Below are the code and all the weights of a small trained network. Each question names an input and a class and asks about switching units off, where a switched-off unit gives its printed mean instead of its output.

import numpy as np


def w(rows, s, z=0):
    codes = np.array(rows[::2]) - 128.0
    scale = np.full(codes.shape[1], s)
    scale[-1] = z or s
    return codes * scale


def norm(h):
    return h / np.sqrt((h * h).mean(-1, keepdims=True) + 1e-5)


def f(y):
    return y / 2 * (1 + np.tanh(0.7978845608 * (y + 0.044715 * y**3)))


def log_softmax(a):
    a = a - a.max(-1, keepdims=True)
    return a - np.log(np.exp(a).sum(-1, keepdims=True))


def net(x, mask):
    res = np.array(x, float).reshape(1, 3) / 4 @ E
    u = 0
    for l in range(2):
        y = f(norm(res) @ A[l][:, :-1].T + A[l][:, -1])
        res = res + np.where(mask[u : u + 14], y, B[l][:, -1]) @ B[l][:, :-1]
        u += 14
    return log_softmax(norm(res)[-1] @ U[:, :-1].T + U[:, -1])


A, B = {}, {}
E = w([
[142,67,71,124,92,95,106,41,170],'x0',
[93,120,157,225,123,89,42,144,145],'x1',
[174,86,139,168,150,21,205,131,254],'x2',
],0.0094)
A[0] = w([
[107,183,219,107,188,77,195,153,86,40],'0.n0',
[67,164,164,130,100,154,73,91,94,165],'0.n1',
[162,66,42,58,90,192,164,242,153,2],'0.n2',
[152,185,207,51,170,129,171,187,120,56],'0.n3',
[87,163,112,117,153,142,153,243,143,65],'0.n4',
[225,192,107,79,88,128,161,132,107,49],'0.n5',
[52,89,61,129,121,107,112,69,155,102],'0.n6',
[124,123,204,181,118,219,123,225,162,84],'0.n7',
[156,151,128,25,149,93,197,157,211,69],'0.n8',
[133,195,103,61,59,166,131,72,69,87],'0.n9',
[123,194,141,100,88,90,132,111,142,65],'0.n10',
[149,44,130,130,174,98,2,243,197,93],'0.n11',
[176,99,158,146,144,101,204,116,136,179],'0.n12',
[117,100,24,111,79,83,159,53,108,164],'0.n13',
],0.0069,0.0032)
B[0] = w([
[136,132,162,153,91,135,155,100,161,195],'0.n0',
[186,68,169,118,156,120,140,147,195,243],'0.n1',
[128,110,137,75,104,71,113,133,141,149],'0.n2',
[99,177,165,138,83,119,165,65,168,210],'0.n3',
[111,117,99,166,58,124,160,33,146,183],'0.n4',
[44,102,174,74,174,94,125,161,138,154],'0.n5',
[157,210,109,151,129,164,155,111,135,200],'0.n6',
[129,116,140,160,48,108,145,66,148,216],'0.n7',
[147,77,113,126,174,107,55,170,80,235],'0.n8',
[171,60,136,139,179,122,107,149,138,232],'0.n9',
[110,140,132,144,169,95,119,127,123,109],'0.n10',
[118,127,144,37,183,90,106,177,79,227],'0.n11',
[178,178,140,118,175,178,155,171,96,230],'0.n12',
[133,254,166,165,79,113,153,91,133,253],'0.n13',
],0.0075,0.0043)
A[1] = w([
[158,92,102,141,178,73,209,106,138,71],'1.n0',
[73,144,101,178,132,106,60,127,169,136],'1.n1',
[170,142,62,42,160,119,147,37,151,66],'1.n2',
[102,71,84,57,135,95,205,103,74,2],'1.n3',
[81,213,164,151,161,149,141,160,86,111],'1.n4',
[116,26,57,79,199,99,139,211,84,88],'1.n5',
[148,100,119,99,108,228,81,145,81,86],'1.n6',
[111,135,160,64,95,169,197,177,150,58],'1.n7',
[199,204,181,93,151,99,82,163,126,126],'1.n8',
[135,132,113,156,65,186,115,49,149,141],'1.n9',
[73,68,151,159,102,123,32,165,171,74],'1.n10',
[100,119,157,129,130,197,83,65,93,120],'1.n11',
[133,2,143,68,116,93,133,63,204,193],'1.n12',
[136,129,169,118,127,102,156,110,114,146],'1.n13',
],0.0098,0.0047)
B[1] = w([
[59,94,109,192,142,149,77,181,146,219],'1.n0',
[86,173,201,70,114,85,189,102,66,193],'1.n1',
[61,152,217,143,111,54,144,129,103,218],'1.n2',
[137,180,154,78,162,85,112,129,89,145],'1.n3',
[115,170,62,124,75,189,150,57,145,163],'1.n4',
[104,158,139,177,80,96,143,75,141,189],'1.n5',
[203,70,89,198,164,111,131,184,204,225],'1.n6',
[101,147,155,159,95,25,107,106,102,170],'1.n7',
[155,102,98,96,117,190,117,126,111,253],'1.n8',
[116,123,109,191,92,206,175,105,165,230],'1.n9',
[151,144,127,28,135,103,163,119,69,222],'1.n10',
[68,126,120,164,180,31,104,189,182,220],'1.n11',
[157,134,89,89,114,254,100,134,83,224],'1.n12',
[145,94,87,107,126,138,58,87,135,189],'1.n13',
],0.0098,0.0056)
U = w([
[152,73,102,172,189,111,86,214,172,151],'0',
[119,147,176,44,130,63,108,126,69,158],'1',
[90,172,150,200,71,113,169,78,172,160],'2',
[166,118,73,105,93,253,120,81,124,144],'3',
[113,99,74,128,164,127,165,89,104,1],'4',
],0.019,0.0055)

Each question gives the input, the list of numbers given to net, and the class t.
The units are the neurons (one row each of A and B). Each row of codes is followed by its name. A weight is (code - 128) times the scale printed after its matrix; where a second scale follows, it is the last column's (A, B and U).
mask holds one flag per neuron, layer by layer. A switched-off neuron (its flag False) gives its mean, the last column of its row in B, instead of its output. The means were averaged over made-up inputs and are rounded, as every weight is.
A unit's drop is (log p(t) with every unit on - log p(t) with that unit switched off) / (log p(t) with every unit on - log p(t) with every unit switched off).
The circuit of an input: a set's keep is (log p(t) with only the set's units on - log p(t) with every unit switched off) / (log p(t) with every unit on - log p(t) with every unit switched off). Starting from the 12 units with the biggest drops (on a tie, the unit counted first), units are removed one at a time, each time the one whose removal leaves the highest keep (on an exact tie, the one counted first), for as long as the keep stays at least 0.8.
units of the circuit, in order: the units of the circuit, biggest drop first
k most important neurons: the k neurons with the biggest drops, biggest first
k most important neurons of layer l: the k neurons of layer l with the biggest drops, biggest first
drop of u: that unit's drop, to one decimal
input [3,4,4], class 0: most important neuron	[1.n0]
input [5,-5,-3], class 1: 4 most important neurons	[1.n2; 0.n5; 0.n9; 0.n2]
input [4,4,2], class 1: units of the circuit, in order	[0.n11; 1.n1]
input [-4,0,-1], class 2: 2 most important neurons of layer 0	[0.n3; 0.n8]
input [4,5,5], class 0: 2 most important neurons of layer 1	[1.n0; 1.n2]
input [-7,-8,-5], class 1: 2 most important neurons	[1.n7; 0.n13]
input [-7,2,-6], class 2: 3 most important neurons of layer 0	[0.n8; 0.n7; 0.n11]
input [3,-3,3], class 3: 2 most important neurons of layer 1	[1.n8; 1.n11]
input [6,-4,0], class 2: 2 most important neurons	[0.n13; 1.n2]
input [-1,-4,1], class 1: 3 most important neurons of layer 1	[1.n3; 1.n7; 1.n9]
input [-1,2,3], class 3: 3 most important neurons of layer 1	[1.n8; 1.n2; 1.n11]
input [2,3,2], class 3: 2 most important neurons	[0.n11; 1.n8]
input [4,1,-2], class 2: 3 most important neurons	[0.n12; 1.n12; 0.n11]
input [-3,-6,5], class 1: most important neuron of layer 0	[0.n9]
input [-2,-1,0], class 3: 2 most important neurons of layer 1	[1.n12; 1.n2]
input [-6,-3,-8], class 0: drop of 1.n11	0.1
input [-2,4,-6], class 0: drop of 1.n6	0.3
input [4,5,-6], class 0: drop of 1.n6	0.8
